Below are the code and all the weights of a small trained network. Each question names an input and a target symbol and asks about switching units off, where a switched-off unit gives its printed mean instead of its output.

import numpy as np


def w(rows, s, z=0):
    codes = np.array(rows[::2]) - 128.0
    scale = np.full(codes.shape[1], s)
    scale[-1] = z or s
    return codes * scale


def norm(h):
    return h / np.sqrt((h * h).mean(-1, keepdims=True) + 1e-5)


def f(y):
    return np.maximum(y, 0)


def softmax(a):
    e = np.exp(a - a.max(-1, keepdims=True))
    return e / e.sum(-1, keepdims=True)


def log_softmax(a):
    a = a - a.max(-1, keepdims=True)
    return a - np.log(np.exp(a).sum(-1, keepdims=True))


def net(x, mask):
    ids = ['αβγδζηθλμξστψ'.index(c) for c in x.split()]
    T = len(ids)
    res = E[ids] + P[:T]
    u = 0
    for l in range(2):
        r = norm(res)
        for j in range(3):
            rows = slice(2 * j, 2 * j + 2)
            q, k, v = (r @ M[l][rows].T for M in (Q, K, V))
            z = softmax(np.where(np.tri(T) > 0, q @ k.T / 2**0.5, -1e9)) @ v
            o = O[l][rows]
            res = res + np.where(mask[u + j], z, o[:, -1]) @ o[:, :-1]
        u += 3
        y = f(norm(res) @ A[l][:, :-1].T + A[l][:, -1])
        res = res + np.where(mask[u : u + 4], y, B[l][:, -1]) @ B[l][:, :-1]
        u += 4
    return log_softmax(norm(res)[-1] @ U[:, :-1].T + U[:, -1])


Q, K, V, O, A, B = {}, {}, {}, {}, {}, {}
E = w([
[158,100,165,167],'α',
[117,94,139,118],'β',
[113,125,145,85],'γ',
[115,121,173,177],'δ',
[112,98,136,31],'ζ',
[198,176,161,129],'η',
[129,127,126,63],'θ',
[45,136,84,72],'λ',
[250,182,104,109],'μ',
[154,158,130,82],'ξ',
[180,135,134,91],'σ',
[128,168,94,103],'τ',
[154,154,107,153],'ψ',
],0.023)
P = w([
[115,187,254,54],'0',
[116,170,206,60],'1',
[124,155,177,71],'2',
[121,133,138,93],'3',
[135,101,89,87],'4',
[134,89,50,92],'5',
[122,66,9,100],'6',
],0.0054)
Q[0] = w([
[192,97,165,86],'0.h0',
[138,162,106,94],'0.h0',
[84,91,117,140],'0.h1',
[85,128,161,193],'0.h1',
[53,155,150,113],'0.h2',
[156,112,147,4],'0.h2',
],0.032)
K[0] = w([
[217,45,150,64],'0.h0',
[168,172,58,82],'0.h0',
[80,51,160,123],'0.h1',
[72,126,247,168],'0.h1',
[13,181,218,60],'0.h2',
[228,130,113,3],'0.h2',
],0.02)
V[0] = w([
[176,63,117,91],'0.h0',
[57,252,85,129],'0.h0',
[181,237,105,136],'0.h1',
[231,119,149,64],'0.h1',
[148,53,138,202],'0.h2',
[78,185,112,194],'0.h2',
],0.016)
O[0] = w([
[106,205,126,133,186],'0.h0',
[155,21,77,120,79],'0.h0',
[212,104,143,133,180],'0.h1',
[161,250,97,176,255],'0.h1',
[170,136,165,215,46],'0.h2',
[161,36,117,142,20],'0.h2',
],0.012,0.013)
A[0] = w([
[135,143,250,160,232],'0.n0',
[30,115,108,129,247],'0.n1',
[84,158,191,53,114],'0.n2',
[99,175,66,82,183],'0.n3',
],0.018,0.0015)
B[0] = w([
[152,50,178,23,179],'0.n0',
[89,46,50,40,163],'0.n1',
[165,185,254,202,214],'0.n2',
[194,64,50,114,253],'0.n3',
],0.017,0.013)
Q[1] = w([
[141,14,214,88],'1.h0',
[235,136,130,87],'1.h0',
[242,149,148,124],'1.h1',
[142,14,195,137],'1.h1',
[97,16,245,145],'1.h2',
[254,143,47,61],'1.h2',
],0.019)
K[1] = w([
[171,46,179,78],'1.h0',
[250,172,132,93],'1.h0',
[208,52,67,211],'1.h1',
[199,43,198,107],'1.h1',
[113,54,233,67],'1.h2',
[152,89,50,172],'1.h2',
],0.021)
V[1] = w([
[117,154,108,16],'1.h0',
[168,56,146,134],'1.h0',
[176,114,169,201],'1.h1',
[131,71,58,243],'1.h1',
[200,84,253,153],'1.h2',
[163,104,82,208],'1.h2',
],0.015)
O[1] = w([
[104,92,148,222,248],'1.h0',
[86,172,122,98,66],'1.h0',
[227,156,122,143,100],'1.h1',
[217,153,204,142,2],'1.h1',
[152,168,138,248,129],'1.h2',
[188,99,140,120,105],'1.h2',
],0.013,0.0097)
A[1] = w([
[240,108,182,145,182],'1.n0',
[162,73,5,119,62],'1.n1',
[216,8,68,90,2],'1.n2',
[151,164,144,50,95],'1.n3',
],0.019,0.0035)
B[1] = w([
[23,50,59,166,254],'1.n0',
[155,56,144,92,221],'1.n1',
[164,251,221,147,204],'1.n2',
[135,111,225,85,210],'1.n3',
],0.019,0.0092)
U = w([
[94,178,204,194,86],'α',
[132,140,145,125,36],'β',
[110,134,110,137,104],'γ',
[127,135,133,131,93],'δ',
[44,162,94,124,165],'ζ',
[123,131,90,150,138],'η',
[137,78,89,42,138],'θ',
[128,127,134,110,127],'λ',
[197,122,49,122,157],'μ',
[216,113,194,79,118],'ξ',
[141,254,121,118,169],'σ',
[108,82,225,115,130],'τ',
[168,101,132,205,252],'ψ',
],0.012,0.0034)

Each question gives the input, a string of symbols that net reads in full, and the target symbol t.
The units are the heads (2 rows each of Q, K, V and O) and the neurons (one row each of A and B). Each row of codes is followed by its name. A weight is (code - 128) times the scale printed after its matrix; where a second scale follows, it is the last column's (O, A, B and U).
mask holds one flag per unit, layer by layer, with each layer's heads first. A switched-off unit (its flag False) gives its mean, the last column of its rows in O or B, instead of its output. The means were averaged over made-up inputs and are rounded, as every weight is.
A unit's drop is (log p(t) with every unit on - log p(t) with that unit switched off) / (log p(t) with every unit on - log p(t) with every unit switched off).
The circuit of an input: a set's keep is (log p(t) with only the set's units on - log p(t) with every unit switched off) / (log p(t) with every unit on - log p(t) with every unit switched off). Starting from the 12 units with the biggest drops (on a tie, the unit counted first), units are removed one at a time, each time the one whose removal leaves the highest keep (on an exact tie, the one counted first), for as long as the keep stays at least 0.8.
units of the circuit, in order: the units of the circuit, biggest drop first
most important unit: the unit with the biggest drop
which heads matter: for each layer, one digit per head in row order, 1 if its drop is at least 0.15 and else 0, layers parted by /
drop when u is switched off: that unit's drop, to one decimal
input γ ξ θ, target ξ: most important unit => 1.h2
input σ ξ σ μ ζ, target σ: units of the circuit, in order => (0.h1 0.n0)
input α λ ζ η μ ζ, target μ: units of the circuit, in order => (0.h1 0.n0 1.n2)
input σ γ θ γ η, target θ: which heads matter => 011 / 001
input σ η θ θ μ λ σ, target σ: which heads matter => 110 / 000
input ξ θ ζ, target ξ: which heads matter => 111 / 000
input σ μ μ ψ γ, target ψ: which heads matter => 100 / 010
input θ μ ξ ξ, target ξ: units of the circuit, in order => (0.h0 1.n1 1.n2)
input β ψ θ λ θ σ θ, target σ: which heads matter => 110 / 000
input μ σ ζ, target σ: units of the circuit, in order => (0.h1 1.n1)
input η θ η, target θ: which heads matter => 010 / 000
input ψ θ ξ μ ζ δ, target τ: units of the circuit, in order => (0.h1 0.n0 0.h2 0.n3)
input θ σ δ α δ ξ γ, target ξ: which heads matter => 000 / 001
input σ ζ α ξ, target ξ: most important unit => 1.h2
input θ θ α γ, target θ: which heads matter => 101 / 010
input ξ σ σ ψ η, target ψ: which heads matter => 101 / 011
input μ α β, target ζ: which heads matter => 110 / 010
input β λ μ τ θ, target τ: drop when 1.n3 is switched off => 1.0
input ζ λ τ ζ ζ, target τ: drop when 1.h2 is switched off => 0.3
input ψ τ γ μ τ δ, target τ: most important unit => 0.h1
input ξ γ θ ψ θ, target ψ: drop when 0.h2 is switched off => 0.1
